Below is a small trained network, with its code and all its weights. Each question gives an input and a target symbol and asks what happens when units are switched off, that is, made to give their printed mean instead of their output.

import numpy as np


def w(rows, s, z=0):
    codes = np.array(rows[::2]) - 128.0
    scale = np.full(codes.shape[1], s)
    scale[-1] = z or s
    return codes * scale


def softmax(a):
    e = np.exp(a - a.max(-1, keepdims=True))
    return e / e.sum(-1, keepdims=True)


def log_softmax(a):
    a = a - a.max(-1, keepdims=True)
    return a - np.log(np.exp(a).sum(-1, keepdims=True))


def net(x, mask):
    ids = ['ΞΠαγζημτω'.index(c) for c in x.split()]
    T = len(ids)
    res = E[ids] + P[:T]
    u = 0
    for l in range(3):
        r = res
        for j in range(2):
            rows = slice(4 * j, 4 * j + 4)
            q, k, v = (r @ M[l][rows].T for M in (Q, K, V))
            z = softmax(np.where(np.tri(T) > 0, q @ k.T / 4**0.5, -1e9)) @ v
            o = O[l][rows]
            res = res + np.where(mask[u + j], z, o[:, -1]) @ o[:, :-1]
        u += 2
    return log_softmax(res[-1] @ U[:, :-1].T + U[:, -1])


Q, K, V, O = {}, {}, {}, {}
E = w([
[115,104,102,116,96,152],'Ξ',
[132,109,107,81,99,114],'Π',
[114,116,140,135,151,167],'α',
[135,123,151,92,160,148],'γ',
[91,136,62,68,173,88],'ζ',
[112,112,161,145,155,123],'η',
[153,252,103,174,98,120],'μ',
[108,99,116,137,96,104],'τ',
[127,116,153,105,147,94],'ω',
],0.014)
P = w([
[148,97,123,125,152,131],'0',
[82,134,148,98,123,129],'1',
[181,102,92,138,174,127],'2',
[46,154,156,85,119,125],'3',
[210,95,59,145,189,122],'4',
[3,168,169,50,101,123],'5',
[159,99,43,180,221,146],'6',
],0.0047)
Q[0] = w([
[125,131,128,135,128,126],'L0H1',
[127,157,114,137,126,155],'L0H1',
[107,107,133,143,140,134],'L0H1',
[132,135,117,95,129,179],'L0H1',
[154,58,92,108,177,122],'L0H2',
[105,49,94,132,178,120],'L0H2',
[254,134,83,193,148,122],'L0H2',
[132,109,101,144,131,147],'L0H2',
],0.048)
K[0] = w([
[120,127,127,130,134,128],'L0H1',
[135,144,98,127,129,188],'L0H1',
[101,136,117,153,139,99],'L0H1',
[158,197,129,137,93,152],'L0H1',
[74,227,144,139,94,123],'L0H2',
[137,236,148,126,79,126],'L0H2',
[3,90,188,56,101,144],'L0H2',
[113,167,162,123,124,116],'L0H2',
],0.037)
V[0] = w([
[129,92,168,152,104,138],'L0H1',
[113,125,179,143,130,76],'L0H1',
[88,94,118,142,141,138],'L0H1',
[91,178,123,154,117,153],'L0H1',
[136,145,228,136,161,27],'L0H2',
[82,157,117,150,205,142],'L0H2',
[217,147,142,7,98,74],'L0H2',
[85,117,113,199,98,17],'L0H2',
],0.016)
O[0] = w([
[143,163,168,97,92,147,28],'L0H1',
[150,135,116,109,142,185,131],'L0H1',
[123,144,134,80,111,139,157],'L0H1',
[185,110,116,155,141,86,132],'L0H1',
[101,156,196,51,74,97,153],'L0H2',
[95,147,169,161,114,74,252],'L0H2',
[252,150,138,73,104,135,178],'L0H2',
[71,181,140,87,103,214,173],'L0H2',
],0.016,0.0016)
Q[1] = w([
[200,64,253,251,13,225],'L1H1',
[142,124,168,175,86,157],'L1H1',
[159,112,136,112,85,152],'L1H1',
[114,174,94,102,193,102],'L1H1',
[194,246,144,235,202,250],'L1H2',
[199,225,198,201,165,197],'L1H2',
[154,197,127,173,117,153],'L1H2',
[65,144,13,55,146,102],'L1H2',
],0.011)
K[1] = w([
[69,6,117,10,200,123],'L1H1',
[104,96,111,99,136,119],'L1H1',
[130,120,154,133,115,132],'L1H1',
[145,176,113,163,92,123],'L1H1',
[155,200,137,224,94,156],'L1H2',
[162,161,158,188,51,153],'L1H2',
[164,164,129,168,82,147],'L1H2',
[140,165,73,114,146,141],'L1H2',
],0.018)
V[1] = w([
[125,249,32,129,145,53],'L1H1',
[134,121,140,146,152,162],'L1H1',
[119,254,77,139,152,92],'L1H1',
[126,170,119,121,133,113],'L1H1',
[143,134,133,155,96,137],'L1H2',
[152,218,95,157,135,114],'L1H2',
[120,37,153,133,102,165],'L1H2',
[122,156,125,108,157,117],'L1H2',
],0.0061)
O[1] = w([
[246,182,150,59,102,96,251],'L1H1',
[118,127,136,109,121,131,96],'L1H1',
[255,157,150,71,109,97,215],'L1H1',
[177,132,128,129,124,103,162],'L1H1',
[115,118,136,118,119,147,77],'L1H2',
[63,159,185,106,82,63,176],'L1H2',
[167,77,101,125,140,190,25],'L1H2',
[119,146,134,131,133,97,184],'L1H2',
],0.0057,0.0016)
Q[2] = w([
[126,165,151,181,112,159],'L2H1',
[139,156,124,135,125,114],'L2H1',
[121,104,136,139,124,154],'L2H1',
[103,4,151,70,144,155],'L2H1',
[131,89,172,108,190,153],'L2H2',
[130,132,157,124,178,151],'L2H2',
[103,58,201,97,126,58],'L2H2',
[145,180,174,132,207,123],'L2H2',
],0.027)
K[2] = w([
[130,216,71,122,118,81],'L2H1',
[119,129,90,101,154,108],'L2H1',
[124,153,104,145,102,117],'L2H1',
[160,56,241,228,44,210],'L2H1',
[106,57,163,54,166,156],'L2H2',
[113,48,140,85,147,129],'L2H2',
[150,198,234,139,252,176],'L2H2',
[96,120,80,38,226,64],'L2H2',
],0.019)
V[2] = w([
[121,50,122,25,209,112],'L2H1',
[70,173,2,9,226,37],'L2H1',
[83,166,46,46,189,53],'L2H1',
[136,189,108,146,145,111],'L2H1',
[144,96,243,138,198,166],'L2H2',
[123,101,179,100,197,148],'L2H2',
[107,140,9,99,17,73],'L2H2',
[120,91,120,63,153,125],'L2H2',
],0.0083)
O[2] = w([
[137,73,149,106,87,149,161],'L2H1',
[117,88,155,164,11,139,255],'L2H1',
[111,107,129,152,57,124,225],'L2H1',
[101,136,129,134,118,115,154],'L2H1',
[125,127,158,118,138,73,107],'L2H2',
[128,123,163,134,116,105,125],'L2H2',
[151,136,81,155,114,181,157],'L2H2',
[137,131,131,153,93,133,141],'L2H2',
],0.013,0.0051)
U = w([
[136,58,71,204,192,159,231],'Ξ',
[239,112,103,62,142,164,117],'Π',
[68,77,131,246,173,59,100],'α',
[219,69,157,136,158,33,181],'γ',
[125,92,128,153,83,131,4],'ζ',
[3,163,180,123,127,107,145],'η',
[161,220,116,175,123,100,213],'μ',
[52,163,98,81,133,236,157],'τ',
[180,189,190,13,106,127,44],'ω',
],0.0053,0.0026)

Each question gives the input, a string of symbols that net reads in full, and the target symbol t.
The units are the heads (4 rows each of Q, K, V and O). Each row of codes is followed by its name. A weight is (code - 128) times the scale printed after its matrix; where a second scale follows, it is the last column's (O and U).
mask holds one flag per head, layer by layer. A switched-off head (its flag False) gives its mean, the last column of its rows in O, instead of its output. The means were averaged over made-up inputs and are rounded, as every weight is.
A unit's drop is (log p(t) with every unit on - log p(t) with that unit switched off) / (log p(t) with every unit on - log p(t) with every unit switched off).
The circuit of an input: a set's keep is (log p(t) with only the set's units on - log p(t) with every unit switched off) / (log p(t) with every unit on - log p(t) with every unit switched off). Starting from all 6 units, units are removed one at a time, each time the one whose removal leaves the highest keep (on an exact tie, the one counted first), for as long as the keep stays at least 0.8.
units of the circuit, in order: the units of the circuit, biggest drop first
most important unit: the unit with the biggest drop
which heads matter: for each layer, one digit per head in row order, 1 if its drop is at least 0.15 and else 0, layers parted by /
drop when u is switched off: that unit's drop, to one decimal
input η ζ ζ ω Π, target ω: which heads matter -> 01 / 00 / 00
input Π τ Ξ η, target Ξ: units of the circuit, in order -> (L0H2)
input γ ζ ω α Π, target α: which heads matter -> 01 / 00 / 00
input μ μ ω ζ ζ, target ζ: units of the circuit, in order -> (L2H1; L1H1)
input Π τ ω, target τ: units of the circuit, in order -> (L0H2; L0H1)
input τ τ γ γ, target γ: which heads matter -> 01 / 00 / 01
input Π α γ τ ζ Ξ, target ζ: units of the circuit, in order -> (L0H2; L2H1)
input η ω τ η τ τ Π, target τ: which heads matter -> 01 / 00 / 00
input τ η η α ζ, target α: which heads matter -> 01 / 00 / 00
input η η η ω, target η: which heads matter -> 01 / 00 / 01
input η ζ Π ζ, target Π: which heads matter -> 01 / 00 / 00
input μ τ τ γ ω ω μ, target ω: which heads matter -> 01 / 10 / 00
input τ Ξ η ω μ η τ, target τ: units of the circuit, in order -> (L2H2; L0H1; L0H2)
input Ξ η γ ω Ξ, target ω: most important unit -> L0H2
input μ τ η ζ τ α η, target ζ: which heads matter -> 00 / 10 / 10
input τ ω η ω η ζ τ, target ζ: which heads matter -> 01 / 00 / 10
input τ α Π γ η Ξ ζ, target Ξ: which heads matter -> 01 / 00 / 00
input γ μ η ζ η α, target ζ: which heads matter -> 11 / 10 / 10
input τ Π γ Π η τ ω, target τ: units of the circuit, in order -> (L0H2; L2H2)
input τ η ω γ ζ μ η, target ζ: most important unit -> L2H1
input γ Ξ Ξ μ Ξ γ, target γ: units of the circuit, in order -> (L0H1; L1H1)
input ω τ Ξ μ τ ω, target ω: drop when L1H1 is switched off -> 0.7
input Ξ Π τ Π Ξ, target Π: drop when L2H1 is switched off -> 0.1
